Below is a small trained network, with its code and all its weights. Each question gives an input and a class and asks what happens when units are switched off, that is, made to give their printed mean instead of their output.

import numpy as np


def w(rows, s, z=0):
    codes = np.array(rows[::2]) - 128.0
    scale = np.full(codes.shape[1], s)
    scale[-1] = z or s
    return codes * scale


def norm(h):
    return h / np.sqrt((h * h).mean(-1, keepdims=True) + 1e-5)


def f(y):
    return y / 2 * (1 + np.tanh(0.7978845608 * (y + 0.044715 * y**3)))


def log_softmax(a):
    a = a - a.max(-1, keepdims=True)
    return a - np.log(np.exp(a).sum(-1, keepdims=True))


def net(x, mask):
    res = np.array(x, float).reshape(1, 6) / 4 @ E
    u = 0
    for l in range(4):
        y = f(norm(res) @ A[l][:, :-1].T + A[l][:, -1])
        res = res + np.where(mask[u : u + 4], y, B[l][:, -1]) @ B[l][:, :-1]
        u += 4
    return log_softmax(norm(res)[-1] @ U[:, :-1].T + U[:, -1])


A, B = {}, {}
E = w([
[128,131,125],'x0',
[253,183,79],'x1',
[129,126,127],'x2',
[128,129,131],'x3',
[127,198,213],'x4',
[51,204,63],'x5',
],0.0019)
A[0] = w([
[109,118,109,2],'0.n1',
[160,47,146,124],'0.n2',
[114,134,104,118],'0.n3',
[128,16,2,69],'0.n4',
],0.0066,0.0047)
B[0] = w([
[1,151,78,44],'0.n1',
[148,91,126,185],'0.n2',
[119,104,126,129],'0.n3',
[114,231,235,251],'0.n4',
],0.006,0.0018)
A[1] = w([
[68,78,138,3],'1.n1',
[22,223,37,3],'1.n2',
[58,238,2,85],'1.n3',
[14,59,202,89],'1.n4',
],0.0045,0.00068)
B[1] = w([
[129,135,107,114],'1.n1',
[177,4,245,211],'1.n2',
[232,71,178,228],'1.n3',
[150,185,31,254],'1.n4',
],0.0047,0.0014)
A[2] = w([
[128,118,106,123],'2.n1',
[175,249,189,251],'2.n2',
[109,117,77,169],'2.n3',
[2,60,143,115],'2.n4',
],0.0045,0.0016)
B[2] = w([
[139,122,120,121],'2.n1',
[2,131,84,254],'2.n2',
[185,162,116,122],'2.n3',
[200,202,100,130],'2.n4',
],0.0048,0.0034)
A[3] = w([
[148,130,132,51],'3.n1',
[144,152,2,74],'3.n2',
[81,73,96,193],'3.n3',
[135,53,149,254],'3.n4',
],0.0056,0.00058)
B[3] = w([
[116,202,162,110],'3.n1',
[207,118,2,254],'3.n2',
[236,49,159,135],'3.n3',
[143,136,196,253],'3.n4',
],0.0035,0.0008)
U = w([
[179,60,241,175],'0',
[18,175,140,184],'1',
[187,153,2,2],'2',
],0.0081,0.0012)

Each question gives the input, the list of numbers given to net, and the class t.
The units are the neurons (one row each of A and B). Each row of codes is followed by its name. A weight is (code - 128) times the scale printed after its matrix; where a second scale follows, it is the last column's (A, B and U).
mask holds one flag per neuron, layer by layer. A switched-off neuron (its flag False) gives its mean, the last column of its row in B, instead of its output. The means were averaged over made-up inputs and are rounded, as every weight is.
A unit's drop is (log p(t) with every unit on - log p(t) with that unit switched off) / (log p(t) with every unit on - log p(t) with every unit switched off).
The circuit of an input: a set's keep is (log p(t) with only the set's units on - log p(t) with every unit switched off) / (log p(t) with every unit on - log p(t) with every unit switched off). Starting from the 12 units with the biggest drops (on a tie, the unit counted first), units are removed one at a time, each time the one whose removal leaves the highest keep (on an exact tie, the one counted first), for as long as the keep stays at least 0.8.
circuit, biggest first: the units of the circuit, biggest drop first
most important unit: the unit with the biggest drop
k most important neurons: the k neurons with the biggest drops, biggest first
top k neurons in layer l: the k neurons of layer l with the biggest drops, biggest first
drop of u: that unit's drop, to one decimal
input [-6,-1,5,3,-6,-4], class 1: circuit, biggest first	[0.n4, 2.n2]
input [7,6,3,-7,3,-5], class 2: circuit, biggest first	[1.n2, 0.n4]
input [8,-2,3,4,-8,-7], class 1: circuit, biggest first	[0.n4, 1.n2, 2.n2]
input [8,-8,1,7,4,0], class 2: circuit, biggest first	[0.n4, 1.n4, 2.n2]
input [-8,5,0,-4,7,-5], class 1: most important unit	1.n2
input [-1,-2,-7,-3,-1,-1], class 2: circuit, biggest first	[1.n2, 1.n4]
input [-4,5,-4,5,7,-6], class 1: 3 most important neurons	[1.n2, 1.n3, 2.n2]
input [5,-8,-3,-6,5,-5], class 2: circuit, biggest first	[1.n4, 0.n4, 2.n4, 1.n2]
input [-1,5,0,3,5,6], class 0: circuit, biggest first	[1.n4, 1.n2, 1.n3, 0.n4]
input [6,7,-3,3,8,0], class 1: 2 most important neurons	[1.n4, 2.n2]
input [-5,1,-1,-8,-5,3], class 1: 2 most important neurons	[0.n4, 2.n2]
input [8,-1,-2,-3,-4,4], class 0: 2 most important neurons	[1.n2, 1.n3]
input [-7,-7,-5,-1,-1,7], class 0: 3 most important neurons	[1.n2, 1.n3, 0.n2]
input [2,3,-1,-8,-4,-3], class 1: 2 most important neurons	[0.n4, 1.n2]
input [4,-3,-3,7,-6,-4], class 1: most important neuron	[0.n4]
input [3,3,7,1,-7,8], class 0: 2 most important neurons	[1.n2, 1.n3]
input [-1,3,5,5,2,-1], class 2: top 2 neurons in layer 1	[1.n2, 1.n3]
input [8,-5,-8,-2,-2,3], class 2: 2 most important neurons	[1.n4, 2.n4]
input [8,2,-5,-7,-6,-4], class 1: 4 most important neurons	[0.n4, 1.n2, 2.n2, 1.n3]
input [-8,6,2,8,8,0], class 1: 2 most important neurons	[1.n4, 2.n2]
input [-4,-4,4,-8,8,-6], class 1: 2 most important neurons	[1.n2, 1.n3]
input [-6,-6,-6,4,-3,1], class 2: top neuron in layer 1	[1.n4]
input [8,-3,-6,0,-5,7], class 0: drop of 1.n2	0.6
